What each symbol does to the nodes:
Q502: &>Q258, ~>Q133, @>Q735, *>Q434, !>Q379, ^>Q361
Q835: &>Q857, ~>Q430, @>Q343, *>Q689, !>Q76, ^>none
Q748: &>Q383, ~>Q800, @>none, *>Q418, !>Q303, ^>Q544
Q393: &>Q689, ~>Q117, @>Q756, *>Q857, !>Q945, ^>none
Q476: &>Q735, ~>Q307, @>Q143, *>Q812, !>Q406, ^>Q434
Q651: &>Q43, ~>none, @>Q787, *>Q657, !>Q758, ^>Q860
Q117: &>Q526, ~>Q182, @>Q853, *>Q659, !>Q393, ^>none
Q152: &>Q544, ~>Q329, @>Q418, *>Q897, !>Q188, ^>Q813
Q187: &>Q470, ~>Q361, @>Q379, *>Q932, !>none, ^>none
Q212: &>Q251, ~>Q735, @>Q282, *>Q406, !>none, ^>Q379
Q800: &>Q736, ~>Q140, @>none, *>Q148, !>Q748, ^>Q317
Q659: &>Q117, ~>Q278, @>Q156, *>Q430, !>Q857, ^>none
Q233: &>Q222, ~>Q109, @>none, *>Q195, !>Q880, ^>Q280
Q379: &>Q355, ~>Q502, @>Q212, *>Q265, !>none, ^>Q187
Q258: &>Q68, ~>Q701, @>Q280, *>Q502, !>Q355, ^>Q100
Q701: &>Q480, ~>Q813, @>Q188, *>Q133, !>Q258, ^>Q969
Q932: &>Q187, ~>Q460, @>Q265, *>Q20, !>none, ^>none
Q195: &>Q233, ~>Q873, @>none, *>Q143, !>Q282, ^>Q735
Q531: &>Q657, ~>none, @>Q549, *>Q43, !>Q156, ^>Q278
Q860: &>Q722, ~>none, @>Q651, *>Q182, !>Q526, ^>none
Q682: &>Q418, ~>Q643, @>none, *>Q383, !>Q873, ^>Q897
Q689: &>Q835, ~>Q526, @>Q813, *>Q393, !>Q969, ^>none
Q40: &>Q282, ~>Q143, @>none, *>Q213, !>none, ^>Q406
Q813: &>Q343, ~>Q758, @>Q152, *>Q756, !>Q701, ^>Q689
Q427: &>Q156, ~>Q43, @>Q317, *>Q758, !>Q343, ^>Q430
Q907: &>Q756, ~>Q156, @>Q573, *>Q343, !>Q131, ^>Q857
Q969: &>Q76, ~>Q689, @>Q701, *>Q945, !>Q100, ^>none
Q657: &>Q651, ~>none, @>Q210, *>Q531, !>Q853, ^>Q182
Q736: &>Q643, ~>Q609, @>none, *>Q800, !>Q383, ^>Q511
Q853: &>Q758, ~>Q657, @>Q229, *>Q156, !>Q756, ^>Q117
Q643: &>Q148, ~>Q435, @>none, *>Q736, !>Q682, ^>Q229
Q678: &>Q307, ~>Q544, @>Q303, *>Q188, !>Q812, ^>Q480
Q263: &>Q140, ~>none, @>none, *>Q435, !>Q148, ^>Q787
Q624: &>Q460, ~>Q76, @>Q68, *>Q100, !>Q20, ^>none
Q383: &>Q682, ~>Q736, @>none, *>Q748, !>Q98, ^>Q573
Q307: &>Q814, ~>Q573, @>Q98, *>Q678, !>Q476, ^>Q131
Q722: &>Q278, ~>none, @>Q43, *>Q860, !>Q430, ^>none
Q385: &>Q406, ~>Q812, @>Q213, *>Q251, !>none, ^>Q114
Q406: &>Q212, ~>Q476, @>Q40, *>Q385, !>none, ^>Q265
Q434: &>Q502, ~>Q131, @>Q476, *>Q68, !>Q265, ^>Q460
Q210: &>Q787, ~>none, @>Q435, *>Q549, !>Q229, ^>Q657
Q43: &>Q531, ~>none, @>Q883, *>Q651, !>Q427, ^>Q722
Q182: &>Q860, ~>none, @>Q657, *>Q278, !>Q117, ^>none
Q945: &>Q969, ~>Q393, @>Q133, *>Q99, !>Q361, ^>none
Q99: &>Q945, ~>Q857, @>Q131, *>Q76, !>Q460, ^>none
Q156: &>Q853, ~>Q531, @>Q511, *>Q427, !>Q907, ^>Q659
Q100: &>Q624, ~>Q969, @>Q258, *>Q361, !>Q470, ^>none
Q544: &>Q573, ~>Q317, @>Q748, *>Q152, !>Q678, ^>Q343
Q787: &>Q883, ~>none, @>Q263, *>Q210, !>Q329, ^>Q651
Q897: &>Q152, ~>Q229, @>Q682, *>Q573, !>Q814, ^>Q756
Q812: &>Q476, ~>Q678, @>Q222, *>Q280, !>Q385, ^>Q68
Q133: &>Q701, ~>Q756, @>Q814, *>Q131, !>Q502, ^>Q945
Q148: &>Q800, ~>Q263, @>none, *>Q643, !>Q418, ^>Q329
Q76: &>Q99, ~>Q835, @>Q480, *>Q969, !>Q624, ^>none
Q355: &>Q114, ~>Q258, @>Q251, *>Q379, !>none, ^>Q470
Q758: &>Q427, ~>Q651, @>Q329, *>Q853, !>Q813, ^>Q526
Q418: &>Q748, ~>Q148, @>none, *>Q682, !>Q109, ^>Q152
Q109: &>Q303, ~>Q418, @>none, *>Q873, !>Q233, ^>Q188
Q251: &>Q385, ~>Q280, @>Q880, *>Q212, !>none, ^>Q355
Q470: &>Q20, ~>Q100, @>Q355, *>Q187, !>none, ^>none
Q511: &>Q229, ~>Q549, @>Q736, *>Q317, !>Q573, ^>Q156
Q98: &>Q873, ~>Q383, @>none, *>Q303, !>Q143, ^>Q307
Q460: &>Q361, ~>Q99, @>Q434, *>Q624, !>Q932, ^>none
Q329: &>Q317, ~>Q787, @>Q148, *>Q229, !>Q152, ^>Q758
Q188: &>Q678, ~>Q152, @>Q109, *>Q814, !>Q280, ^>Q701
Q435: &>Q263, ~>none, @>none, *>Q609, !>Q643, ^>Q210
Q480: &>Q131, ~>Q343, @>Q678, *>Q701, !>Q68, ^>Q76
Q873: &>Q109, ~>Q682, @>none, *>Q98, !>Q195, ^>Q814
Q526: &>Q430, ~>Q860, @>Q758, *>Q117, !>Q689, ^>none
Q883: &>Q549, ~>none, @>Q140, *>Q787, !>Q317, ^>Q43
Q735: &>Q280, ~>Q814, @>Q195, *>Q476, !>Q212, ^>Q502
Q549: &>Q210, ~>none, @>Q609, *>Q883, !>Q511, ^>Q531
Q317: &>Q511, ~>Q883, @>Q800, *>Q329, !>Q544, ^>Q427
Q278: &>Q182, ~>none, @>Q531, *>Q722, !>Q659, ^>none
Q20: &>Q932, ~>Q624, @>Q114, *>Q470, !>none, ^>none
Q430: &>Q659, ~>Q722, @>Q427, *>Q526, !>Q835, ^>none
Q222: &>Q143, ~>Q303, @>none, *>Q233, !>Q213, ^>Q812
Q857: &>Q393, ~>Q659, @>Q907, *>Q835, !>Q99, ^>none
Q131: &>Q133, ~>Q907, @>Q307, *>Q480, !>Q434, ^>Q99
Q143: &>Q195, ~>Q98, @>none, *>Q222, !>Q40, ^>Q476
Q213: &>Q40, ~>Q222, @>none, *>Q880, !>none, ^>Q385
Q140: &>Q609, ~>none, @>none, *>Q263, !>Q800, ^>Q883
Q343: &>Q907, ~>Q427, @>Q544, *>Q813, !>Q480, ^>Q835
Q303: &>Q98, ~>Q748, @>none, *>Q109, !>Q222, ^>Q678
Q229: &>Q329, ~>Q210, @>Q643, *>Q511, !>Q897, ^>Q853
Q756: &>Q813, ~>Q853, @>Q897, *>Q907, !>Q133, ^>Q393
Q361: &>Q100, ~>Q945, @>Q502, *>Q460, !>Q187, ^>none
Q609: &>Q435, ~>none, @>none, *>Q140, !>Q736, ^>Q549
Q280: &>Q812, ~>Q188, @>Q233, *>Q735, !>Q251, ^>Q258
Q880: &>Q213, ~>Q233, @>none, *>Q282, !>none, ^>Q251
Q282: &>Q880, ~>Q195, @>none, *>Q40, !>none, ^>Q212
Q265: &>Q379, ~>Q434, @>Q406, *>Q114, !>none, ^>Q932
Q114: &>Q265, ~>Q68, @>Q385, *>Q355, !>none, ^>Q20
Q814: &>Q188, ~>Q897, @>Q873, *>Q307, !>Q735, ^>Q133
Q573: &>Q897, ~>Q511, @>Q383, *>Q544, !>Q307, ^>Q907
Q68: &>Q434, ~>Q480, @>Q812, *>Q258, !>Q114, ^>Q624

The rows follow the links: the fewer symbols apart two nodes are, the more alike their rows tend to be.

Each row is also shifted at random along 3 hidden directions that mean nothing.

Some nodes, each with a row of numbers:
Q418 [ 224,  189,  211,  172,  -30,  -60,  279,  315,  229, -132,  169,  -93, -333,  296,   68,   36,  540,   85,  -53, -257,   24, -147,  133, -139,  197, -240,  347,   62,  -69,   50,  583, -514, -260, -237,  369, -209,  217,  226,  139,  -73,  213,  -76, -512, -354,   24, -105, -550, -387,  -30, -244,   -7,  192, -160, -151]
Q406 [-502,   80,  137,  333, -113, -122,  151, -317, -303,  -26,  136,  199,  592,  149, -314,   92, -327, -271,  372,  -49,  163, -146, -521,  189,  120,  220, -185,  122,  128,  259, -306,  372,  219,   78,   19,  -21,  -71, -337, -400,  505,    3, -230,  128,   36,   45,  563, -149,  -45,   67,   65,  -19, -126, -328, -369]
Q682 [-912,  161,  778,   87, -322,   78,  100,  -58,   80, -358,  153,  136, -446, -234,  301,  310,  -39,  148,  -63,  137,  191,  -97,   43, -629,  473,  328,  532,  148,  408,   87,   77,  -68, -282,  262,   86, -274,   32,  135,  366, -365,  -23,  240,  173, -153,    9, -272, -281,   14, -119,  -18,  -49,  189,  315,  143]
Q748 [-422,  333,  327,  259,    7, -218,  471,  114,  340,   -2, -140, -135,  286,  352,  157,  285,  394,  361,  164, -549, -142,  104,  142,  135, -447, -275, -144, -119, -357,  320,  653, -312,  133, -383,    2,  427, -162, -182,  -85,   75,  251,  -28, -420,   39,  -83, -422, -658, -171,  -33, -301,  183,  107, -112, -423]
Q857 [-667,  -87,  324, -237,  -74,  -75,  112, -216,  342, -174, -337,   29,  103, -224, -345,   25, -308,  205, -231, -346, -214,  133,  239, -286, -434, -197, -173, -273,   24, -162, -173,    0,   89, -173, -583,  323, -331,  -22,    6, -160, -349,  297,  431,  425, -229, -858,  -25,  689, -146,   81,  210,   90,  -63, -112]
Q544 [-111,  296,   22,  233,  288,   54, -337,   14,   77,  307, -192,   20,   94,  -56,  551,  257,   56,  412,  505,  376, -206,  382,  -94,  345, -530,  322, -174,  272, -397,   68,  271,  -92,   77,  -73,  -82,  165, -263, -205,  144, -329,  445, -394, -221,  317, -346,  103,  179, -120,  -55, -394,  -59,    5,  139,  330]
Q460 [-205,   -8,  240,   27, -142,  193,   -1, -446,  132, -344,  375,  -55,  308, -580, -411,  -49, -134,  -31,    1,  215,  274,   35,   16, -280,   68,  175, -355, -242,  243,   35, -569,  144,  -38,  198, -387,  219, -331, -489,  -40,   82, -401,  151,  655,  223, -275, -302,  284,  366,   51,  284,   44,   25, -356,  119]
Q427 [-162,  -21, -387, -320,  125,  -20, -347,  231,  227,  422,   65,  112,  103, -167,  398,  276,  -71,  272,  122, -455,   -6, -311,  123,  266, -558,  433, -210,  -88, -466, -381, -122, -151,  405,   29, -180,  480, -336,  -64,  -42,  237,  123,  275,  140,   44,  381, -294,  130,  421,  -48, -131, -226,  275,  526, -409]
Q355 [-462,   57, -536,  120,   99,  117,   34,  -91,  296,    1,  154,  -52,   83,   70, -404, -355,  370, -545,  -35, -116,   40, -280, -111,  277, -257, -199, -413, -101, -285,   10, -263,  103,  -42,  -94,   57, -182,  276, -217, -501,  746,    6, -214,  -82, -205,  165,  557,   -9,  -12,   31,  113,  -60, -194,    3, -110]
Q476 [ 169,  142,  404,  297, -266, -176,  -69, -232, -421,   88,  237,  346,  388,  115, -183,  170, -355,  -93,  491,  304,   58, -123, -553,  155,  193,  508,  -38,  345,  258,  240,  -31,  390,  202,  124,  -13,  -19,  -82, -209, -193,  140,  169, -257,  185,  -43, -132,  512,   43,   54,   78,   96,  -47, -113, -470,  -91]
Q531 [ 787, -342, -256, -354,   38, -139, -120,  233, -481,  275, -609,  -49,   50,  318,  -13,  -89, -820,  -13, -135, -368, -324,  316,    4,  325, -313, -263,   88,  -59,  -18, -106,   61,   98,  337,  -41, -151,  221,  -92,  376,   32, -354, -146,   27,  -24,  387,  240, -231,  182,  126,   56,   83,  183,   75,  -27, -198]
Q758 [ 579, -158, -568, -363,  101,   63, -154,  422,  -41,  341,   58,   43, -470,   89,  180,   17,   63,  -73, -246, -188, -224, -273,    6,  158, -182,  -97,   83,  171, -242, -535,   44, -353,    6,  -57,  163, -103,  199,  284,  -11,  193,  102,  292, -137, -334,  419,   54,    8,   45, -109,   10, -153,   72,  537,  -72]
Q303 [ 157,  368,  333,  381,  -70, -234,  516,  -90,   46, -116,  163,    8,  508,  369,  -87,  147,  505,  291,  281, -382,  -45, -118,   89,  117, -129, -314, -201, -191, -265,  290,  554, -345,   15, -433,   79,  279, -356, -326, -118,  268,  269, -233, -388,  -78,   86, -193, -497, -222,    3, -186,    8,  105, -498, -440]
Q188 [ 530,   77, -116,  288,   24, -221,  134,  -85,   56,  214,  -23,   71, -331,  279,  225,  -43,  341,  -63,  119,  352, -277,  125, -278,  351,  -68,  -98,  161,  299,  -54,   19,  508, -127, -262,  -49,  422, -439,  446,  207,  -93, -110,  465, -343, -601, -366, -105,  615, -168, -295,  -67, -328, -108, -215,  -94,  552]
Q657 [-853, -201, -141, -470, -207,  218, -427,  364,  -56,  251,  245,  281, -292, -246,  442,  246, -574,  107, -254, -284,  258, -271,   90, -289,  241,  656,  352,  146,  154, -344, -447,   92,  228,  471,  -59,  -35,  -58,  231,  245,   32, -140,  773,  366,  -42,  304, -246,  281,  313,  -14,  215, -215,  348, 1003, -105]
Q307 [-317,  264,  470,  262, -127, -359,  158, -223, -332,  121,   49,  369,  388,  185,  -16,  241, -536,  141,  395, -148, -174, -174, -455,  114,  -92,  562,   71,  354,   83,   87,  156,  194,  318,   77, -131,    6,  -49,   20, -308,  226,  165, -296,   84,   82,   96,  136,  -70,  246, -133,  -16,   39, -147, -397, -382]
Q511 [ 758,  -92,  194,   53,   29, -547,  -69,  105, -568,  339, -733,  108,   18,  527,   -2,   67, -679,  131,  125, -262, -557,  326, -307,  366, -186, -276,  292,  321,  177,  115,  735,  109,  413, -203,   12,  102,   13,  434,  -68, -314,  259, -440, -270,  268,   -2,  -10, -169,  148,  117,   26,  262, -190, -332, -317]
Q140 [ 309, -105,   35,   -5,   53,   64,  219,  359,  -82,  101, -144,   50,  268,  323,  331,  194,   43,  538,  217, -435,  157, -109,  263,   25,   44,   20,  335, -175, -159,  273,  353, -384,  147,  -87,  238,  471,  -50,   76,  190, -163,  138,  103, -332,  214,  211, -510, -159, -528,   46, -137,  -13,  332,  102, -408]
Q835 [ 668,  -83,  -54, -155,   11,  194,   56,   97,  261, -146,  669,  140,  285, -389,  135,  222,  466,  414,   55, -342,  301, -332,  329, -133,   -4,  248, -164, -263, -364, -158, -310, -260,  245, -202, -157,  497, -517, -380,  299,  268, -210,  430,  251,  -91,  133, -600,    5,  364,  -93,   72, -120,  212,  -79, -218]
Q40 [ -33,   71,  322,  506, -206,  -34,  174, -195, -316, -281,  150,  178,  592,  148, -283,  -11,  115,  -96,  245,  132,  278,  -58, -218,   18,  492,  100,  -71,  -30,  269,  578, -118,  251,  -23,   64,   60,   72,   22, -420,  -25,  240, -146, -214,   88,  -61,  -71,  276, -122, -291,   73,  249,   40,   19, -666, -289]
Q131 [-176,   48,    5, -109,   34, -393, -130, -204, -101,  176, -195,  141,  210,    0, -321,  -98, -543, -119,   72, -150, -398,   90, -269,  148, -406,   -5, -278,  120,  -21, -202,  -55,  268,  200,  -32, -338,   34, -138, -101, -323,  153, -104, -180,  303,  141, -162,   11,  164,  772, -100,  153,   82, -289,  -92,  -95]
Q152 [-180,  291, -134,   25,  125,  104, -228,   90,   17,  219,   38,   91, -513,  -23,  484,  216,  264,  101,  172,  239,  -57,   62,  -26,   75, -122,  171,  148,  408, -185, -192,  321, -110, -178,   13,  298, -330,  291,  182,   90, -177,  371,  -27, -330, -344,  -72,  422,   66, -112,  -80, -377, -153,   79,  442,  453]
Q210 [-309, -289,   -2, -328,   33, -136, -195,  228, -197,  389, -585,  -24, -313,  201,  263,  177, -675,   56, -132,    9, -260,  267,  -53,    9,   10, -176,  498,  213,  185,  -30,  314,   94,   44,  254,  254, -257,  260,  565,  111, -338,  151,   22, -273,  113,  185,  -68,  -46,  -73,   12,  -51,   96,    9,  439,  148]
Q98 [-375,  284,  944,  309,  -93, -215,  284, -179, -104, -180, -262,  -87,  343,   89, -186,  139, -191,  148,  174,    8, -158,  264, -114, -104,  -63,  -18,   14,  132,  234,  421,  285,  127,  -82, -117, -177,   87, -277, -219,  102, -283,   70, -179,   52,  334, -354, -350, -274,   76,   55,   14,  340, -144, -565,  -76]
Q735 [-974,  140,  371,  240, -288,  -87,  -16, -166, -155,   27,  211,  179,  -39,   50,  -18,   -1, -259, -271,  115,  127,   22, -243, -432,  -78,  214,  313,  153,  439,  314,   70,  -31,  302,   10,  297,   49, -429,  314,   84, -326,  245,  177, -100,  -21, -298,  171,  680, -150,   79,   38, -121,  -94, -190,   32,   46]
Q222 [-337,  322,  294,  409,  105,   40,  322, -234,  212, -253,   23, -187,  369,    2,   88,   88,  554,  195,  419,  234,  212,  142,    1,   57, -127,   -7, -471, -118, -206,  456,  123, -146, -162, -180,  -86,  123, -150, -526,   16,   50,  129, -337,  -87,   96, -317,   29, -187, -334,   82, -233,  -12,  -79, -357,   75]
Q68 [ 403,   97, -441,   -6,  218,  103, -210, -264,   92,   77,  123, -140,  337, -416,   48,   -2,  248,    2,  245,  450,  -15,  158,  -84,  402, -355,  334, -644,   82, -298,  -72, -435,   83,  -14,  -45, -157,  154, -172, -327, -214,  192,  -76, -325,  197,   -7, -291,  263,  465,  182,  -27, -181, -145, -203, -189,  342]
Q907 [ 492, -178,  -48, -293,  -23, -194, -300,  -28, -289,  302, -185,  199,    7, -175,  -10,   55, -708,  -76,    5,  -65, -478,   43, -263,  147, -327,  196,  -56,  131,   91, -257, -114,  321,  400,  117, -361,  212, -277,   67,  -49,  -95, -139,  -14,  299,  196, -143,  -72,  241,  674, -100,   91,   87, -152,  -25, -137]
Q736 [ 492, -102,  600,  127, -146, -263,  241,  215, -432,  -94, -227,  109,  243,  355,  114,  249, -341,  300,   67, -309,   -3,  145,  101, -257,  229,   16,  437,   20,  192,  372,  440,   76,  162,  -32,   51,  263, -242,  118,  402, -382,    1,    0, -139,  212,   77, -546, -306, -112,   52,  159,   69,  194, -305, -418]
Q278 [-258, -279,   65, -342,   26,   36,   48,  236,  -24,   26, -276,  -56,  125,  -38,    6,   34, -480,  255, -224, -308,  -15,   80,  241, -293,  -71, -157,  161, -307,   76, -145,  -86,   12,   23,  103, -302,  401, -222,  222,  305, -218, -248,  435,  239,  549,   19, -738,   62,  158,   44,  151,  103,  321,  252, -288]
Q609 [-120, -106,  346, -104,   65, -118,  159,  139,  -60,    8, -612, -118,  219,  145,  213,  283, -399,  456,    8, -122,  -55,  401,  160,  -47,   -7, -137,  334,  -63,  172,  289,  296,  -13,  103,   47,  -32,  272,  -92,  216,  414, -537, -109,   51,  -66,  520,  -11, -557,  -65, -301,   -4,  -77,  272,  128,   86, -132]
Q100 [-467,  -16, -244,    3,  232,  373,  120, -198,  534, -320,  254, -262, -253, -339, -202, -317,  763, -342, -254,  207,  247,   44,  293, -209,  -82, -342, -527, -338, -166, -158, -306, -129, -413,  -85,  -88, -205,  225, -281,  -79,   93, -220,  188,   25,  -51, -185,   28,   68,   14,  -82,    1,  -80,  -38,   56,  420]
Q229 [-476,   15,  166,  -22, -191, -123, -261,  263, -249,  193,   63,  232, -390,  125,  397,  243, -511,  -20,  -30, -191,  -71, -327, -231, -158,  255,  260,  664,  392,  291, -188,  206,  117,  118,  197,   74, -399,  241,  554,  177,  -95,  224,  199, -177, -195,  369,   50,  -92,  155,   78,  -10, -155,   88,  431, -210]

Start, symbols taken left to right, then the node you end at.
Answers are names.
[-497,  178,  632,  320, -161,   90,   76, -285,   85, -395,   -7,  -73, -224,  -50, -247, -235,  164, -285, -131,  541,   67,  247, -133, -330,  449, -190,   91,   32,  408,  402,   45,  130, -377,   43,   36, -350,  228,   24,  -26, -320,  -88, -305, -104,  -10, -460,  225,  -23, -262,   34,   92,  259, -201, -329,  530]
~ & ^ -> Q188
[-415,   -4,  -80, -232,   58,   65,   81,  428,  216,   58,  -33,  -71, -233,  290,  346,  127,  241,  185, -136, -534,  128, -122,  302, -139,  205, -103,  406,  -61,  -83,   37,  389, -346,  -12,   75,  339,   53,  192,  225,  279, -126,  117,  345, -325, -176,  307, -423, -416, -467,   26, -135,  -12,  357,  562, -255]
! * & & -> Q800
[-927,  213,  106,  231, -186,  -39, -159, -345, -118,  -41,  173,  154,  167,   11, -219,  -88, -166, -377,   58,  255,  146, -174, -444,   28,  182,  109,  -37,  194,  253,  146, -281,  375,  -64,  199,  136, -364,  222, -137, -309,  311,  146, -225,   99, -131,   55,  648,  113, -121,   80,  165, -172,  -79,  -85,   50]
& & ~ -> Q812
[-683,  238,  -67,  306,  -14,   -1,  115,  -96,   41,   90,  360,  166,  259,  119,  -96, -135,  319, -314,  212,  -19,  252, -450, -239,   95,  173,  167, -175,   94,  -29,   87, -162,  156,   -4,  112,  188, -287,  211, -227, -453,  729,  253, -158, -311, -423,  334,  652, -183, -309,  141,  -35, -387,  -32,   57, -156]
& @ * ^ -> Q251
[ 502,  -90, -187, -225,  132,  250,   47,  163,  542, -148,  151, -203, -586, -135,   78,  -91,  526,  -41, -376,  -33,  124,   75,  440, -282,   10, -437,   40, -225, -196, -292,   -7, -347, -215, -133,  -28,  -90,   54,  154,  319, -276, -130,  400,  -53, -183, -208, -226,   52,  -20,  -71,  -39,  -48,  153,  151,  282]
& ! @ -> Q480
[ 165,  183, -558,    4,  129,  -40,  -13, -131,  232,  161,  -19,  -31, -230,   24, -292, -384,  431, -432, -199,  198, -270,   -2, -103,  390, -388, -266, -369,   59, -239, -384, -277,  -43, -202, -120,  125, -338,  236,   16, -346,  371,  135, -209, -220, -274,  106,  592,  109,  160,  -32,  -11, -140, -270,   42,  252]
^ & -> Q624
[-202,  -77,  -89, -331, -153, -194, -206,  198,  -31,  206,   69,  272, -476,   42, -194,  -32, -522, -343, -316, -311, -461, -491, -156,  -89, -136,   18,  250,  314,  220, -664, -209,    5,   69,  227, -211, -369,  147,  468, -174,  285,  -86,  290,  231, -284,  311,   50,  -91,  658, -163,  123,  -77,  -53,  310, -165]
& * @ -> Q897
[ 122,   11, -112,  -39, -158, -166, -161,  -59,  -29,  122,  106,  288, -492,  -23, -272, -118, -357, -530, -216,  124, -342, -237, -182,   -3,   62,   78,   48,  171,  283, -430, -301,  193,   36,  149, -149, -372,  111,  335, -178,  163,  -30,  167,  292, -292,  131,  329,  159,  638,  -40,  214,  -14, -187,   69,   84]
! * -> Q434
[  78,   25,  153,   91,  195,  281,  -21,  169,  307,  -26, -371, -153, -448,  145,  570,  110,  384,  336, -213,  220,   36,  422,  355, -237,   53, -213,  276,   30, -159,   38,  378, -333, -325, -132,  385, -199,  194,  186,  448, -624,  236,   70, -378,   39, -214, -197,  -88, -529,   57, -287,  120,  159,  272,  528]
! ~ * -> Q643
[-806,  125,  353,  -51,  -89, -312, -271,  -19,  -16,  291, -108,  172, -482,  203,  137,  151, -452, -159, -173,  106, -364,  188, -249,  -78, -121,  155,  139,  481,   71, -209,  157,   93,  -87,  274,   62, -559,  188,  518,   61, -278,  287,  -71, -105,   51, -207,  263,  -60,  138, -153, -236,  169, -144,  387,  290]
& @ -> Q418
[-621,   14, -149,  -26,  -25,  -13,    5, -243,  -80,   -3,  313,   85,  -25,   -4, -439, -315, -235, -614, -151,  -93,   59, -335, -288,   14,  146,   30, -134,  -15,  256, -184, -478,  248,   42,  108,    2, -314,  278, -159, -484,  642, -113,  -90,   59, -209,  159,  572,   86,  128,   29,  345,  -68,  -98,    3,  -66]
@ * & -> Q212
[-1398,   431,    49,   226,    76,   220,   218,  -202,   426,  -192,   287,  -147,   102,    23,   -13,  -191,   599,  -222,    33,   108,   391,    -7,    78,   -91,    82,  -161,  -224,  -231,   -14,   280,  -134,  -102,  -263,   -86,   228,  -249,   173,  -480,  -146,   181,   191,   -62,   -41,  -162,   -99,   261,  -141,  -509,    67,   -86,   -92,   114,   208,   103]
* & ~ & -> Q222
[  49, -106,   17, -123,   20, -156, -413,  137, -424,  274, -307,  151,  110,   -1,  470,  330, -788,  419,  196,   79,  -77,  226,  -80,  -43,   37,  398,  294,  194,   77,  119,  127,  210,  323,  142,  -37,  200, -163,  234,  371, -418,  190,   42,   54,  384,  109, -192,  236, -135,   27,   35,  -18,  146,  328, -138]
^ * -> Q43
[ 378, -183, -211,  -91,  -99,  -62, -191, -255, -139,  -28, -117,  -81, -408,  -48, -437, -363, -240, -564, -204,  472, -214,   10, -290,  132,  108, -188,  -41,  175,  374, -237, -331,  230, -152,  131,   10, -459,  386,  270, -266,  -22, -195, -262,  212, -110, -249,  624,  210,  319, -127,  252,   20, -357, -233,  440]
^ * * -> Q624
